Below is a small trained network, with its code and all its weights. Each question gives an input and a class and asks what happens when units are switched off, that is, made to give their printed mean instead of their output.

import numpy as np


def w(rows, s, z=0):
    codes = np.array(rows[::2]) - 128.0
    scale = np.full(codes.shape[1], s)
    scale[-1] = z or s
    return codes * scale


def f(y):
    return np.maximum(y, 0)


def log_softmax(a):
    a = a - a.max(-1, keepdims=True)
    return a - np.log(np.exp(a).sum(-1, keepdims=True))


def net(x, mask):
    res = np.array(x, float).reshape(1, 6) / 4 @ E
    y = f(res @ A[0][:, :-1].T + A[0][:, -1])
    res = res + np.where(mask, y, B[0][:, -1]) @ B[0][:, :-1]
    return log_softmax(res[-1] @ U[:, :-1].T + U[:, -1])


A, B = {}, {}
E = w([
[41,227,127,122,109,108,3,154],'x0',
[133,156,94,160,24,2,160,54],'x1',
[194,79,253,148,66,126,46,133],'x2',
[62,88,146,204,160,159,107,10],'x3',
[126,137,133,127,127,132,131,126],'x4',
[82,99,203,87,202,39,155,136],'x5',
],0.0079)
A[0] = w([
[111,87,146,182,135,140,130,67,63],'neuron 0',
[180,72,100,160,127,112,199,123,14],'neuron 1',
[66,76,160,202,144,194,93,43,85],'neuron 2',
[50,173,7,118,183,147,190,136,9],'neuron 3',
[177,133,79,149,76,231,120,111,88],'neuron 4',
[218,52,143,108,165,161,233,120,73],'neuron 5',
[178,139,126,82,115,129,139,199,72],'neuron 6',
[215,126,126,49,72,126,140,198,78],'neuron 7',
[129,126,140,96,198,238,104,176,3],'neuron 8',
[100,140,149,166,139,149,132,75,7],'neuron 9',
[148,161,84,160,62,188,131,138,41],'neuron 10',
[158,160,111,154,58,32,154,76,39],'neuron 11',
[89,104,194,89,162,66,146,129,118],'neuron 12',
[51,166,127,126,149,132,61,155,25],'neuron 13',
[209,97,254,166,66,141,46,139,44],'neuron 14',
[79,95,189,66,178,83,176,124,38],'neuron 15',
[113,145,78,144,42,37,143,92,53],'neuron 16',
[123,193,124,89,117,90,70,168,86],'neuron 17',
[162,124,86,163,89,176,104,103,56],'neuron 18',
],0.0093,0.0058)
B[0] = w([
[68,161,87,119,109,101,186,167,187],'neuron 0',
[78,181,157,134,88,168,56,88,191],'neuron 1',
[43,149,81,115,94,80,225,196,246],'neuron 2',
[201,123,129,2,126,101,153,43,223],'neuron 3',
[197,184,154,204,199,46,81,167,209],'neuron 4',
[78,202,128,153,11,182,11,70,255],'neuron 5',
[67,143,99,141,113,115,205,149,174],'neuron 6',
[22,131,94,133,105,76,216,162,206],'neuron 7',
[137,40,251,143,169,229,194,159,208],'neuron 8',
[97,162,155,107,110,123,177,133,150],'neuron 9',
[174,206,154,155,188,85,119,143,179],'neuron 10',
[109,65,236,136,174,216,146,165,245],'neuron 11',
[208,200,101,191,187,111,79,149,215],'neuron 12',
[81,161,157,151,69,173,52,81,196],'neuron 13',
[191,126,94,9,140,115,180,28,252],'neuron 14',
[183,173,169,191,179,71,104,161,195],'neuron 15',
[151,56,203,155,157,223,159,151,251],'neuron 16',
[83,160,112,151,46,161,101,108,210],'neuron 17',
[143,183,164,116,183,91,105,164,175],'neuron 18',
],0.0079,0.0081)
U = w([
[128,57,196,148,162,223,153,141,99],'0',
[73,183,127,151,46,167,29,57,97],'1',
[193,125,101,6,137,93,163,22,97],'2',
[36,143,87,140,106,65,213,176,100],'3',
[200,183,134,205,199,41,78,155,105],'4',
[124,92,95,143,125,122,101,120,250],'5',
],0.011,0.026)

Each question gives the input, the list of numbers given to net, and the class t.
The units are the neurons (one row each of A and B). Each row of codes is followed by its name. A weight is (code - 128) times the scale printed after its matrix; where a second scale follows, it is the last column's (A, B and U).
mask holds one flag per neuron, in row order. A switched-off neuron (its flag False) gives its mean, the last column of its row in B, instead of its output. The means were averaged over made-up inputs and are rounded, as every weight is.
A unit's drop is (log p(t) with every unit on - log p(t) with that unit switched off) / (log p(t) with every unit on - log p(t) with every unit switched off).
The circuit of an input: a set's keep is (log p(t) with only the set's units on - log p(t) with every unit switched off) / (log p(t) with every unit on - log p(t) with every unit switched off). Starting from the 12 units with the biggest drops (on a tie, the unit counted first), units are removed one at a time, each time the one whose removal leaves the highest keep (on an exact tie, the one counted first), for as long as the keep stays at least 0.8.
circuit, biggest first: the units of the circuit, biggest drop first
unit that matters most: the unit with the biggest drop
k most important neurons: the k neurons with the biggest drops, biggest first
drop when u is switched off: that unit's drop, to one decimal
input [7,5,-3,-6,3,8], class 4: 2 most important neurons	[neuron 12; neuron 5]
input [3,6,4,0,5,6], class 0: 3 most important neurons	[neuron 11; neuron 16; neuron 4]
input [8,-8,-1,7,-4,-7], class 0: circuit, biggest first	[neuron 8]
input [-7,-1,-8,-5,1,7], class 2: 4 most important neurons	[neuron 3; neuron 13; neuron 17; neuron 4]
input [-4,3,-2,-5,-7,8], class 4: 2 most important neurons	[neuron 15; neuron 12]
input [-1,-1,-6,4,-2,7], class 4: 3 most important neurons	[neuron 15; neuron 14; neuron 12]
input [6,-7,5,-2,1,-2], class 0: 2 most important neurons	[neuron 8; neuron 5]
input [-4,0,5,-5,-2,1], class 2: 2 most important neurons	[neuron 14; neuron 2]
input [-5,0,5,-7,2,4], class 3: 2 most important neurons	[neuron 7; neuron 6]
input [-5,0,0,7,-7,-2], class 3: 2 most important neurons	[neuron 2; neuron 0]
input [5,3,-4,0,-2,8], class 4: 3 most important neurons	[neuron 12; neuron 15; neuron 5]
input [6,6,-4,-4,-6,-4], class 0: 2 most important neurons	[neuron 16; neuron 11]
input [-5,8,-1,-8,0,0], class 0: 2 most important neurons	[neuron 11; neuron 16]
input [6,2,-7,-5,-5,0], class 2: 3 most important neurons	[neuron 3; neuron 5; neuron 1]
input [8,6,-7,-8,-7,1], class 1: circuit, biggest first	[neuron 17]
input [1,2,-8,8,-3,1], class 2: 2 most important neurons	[neuron 3; neuron 7]
input [-8,-2,4,-6,-7,2], class 1: drop when neuron 5 is switched off	1.0
input [1,-5,0,1,6,-7], class 4: drop when neuron 4 is switched off	0.6
input [-8,-5,-7,-8,4,-1], class 1: drop when neuron 1 is switched off	0.2
input [-6,3,8,-7,1,1], class 2: drop when neuron 14 is switched off	4.0
input [5,-8,-4,4,5,-3], class 0: unit that matters most	neuron 8
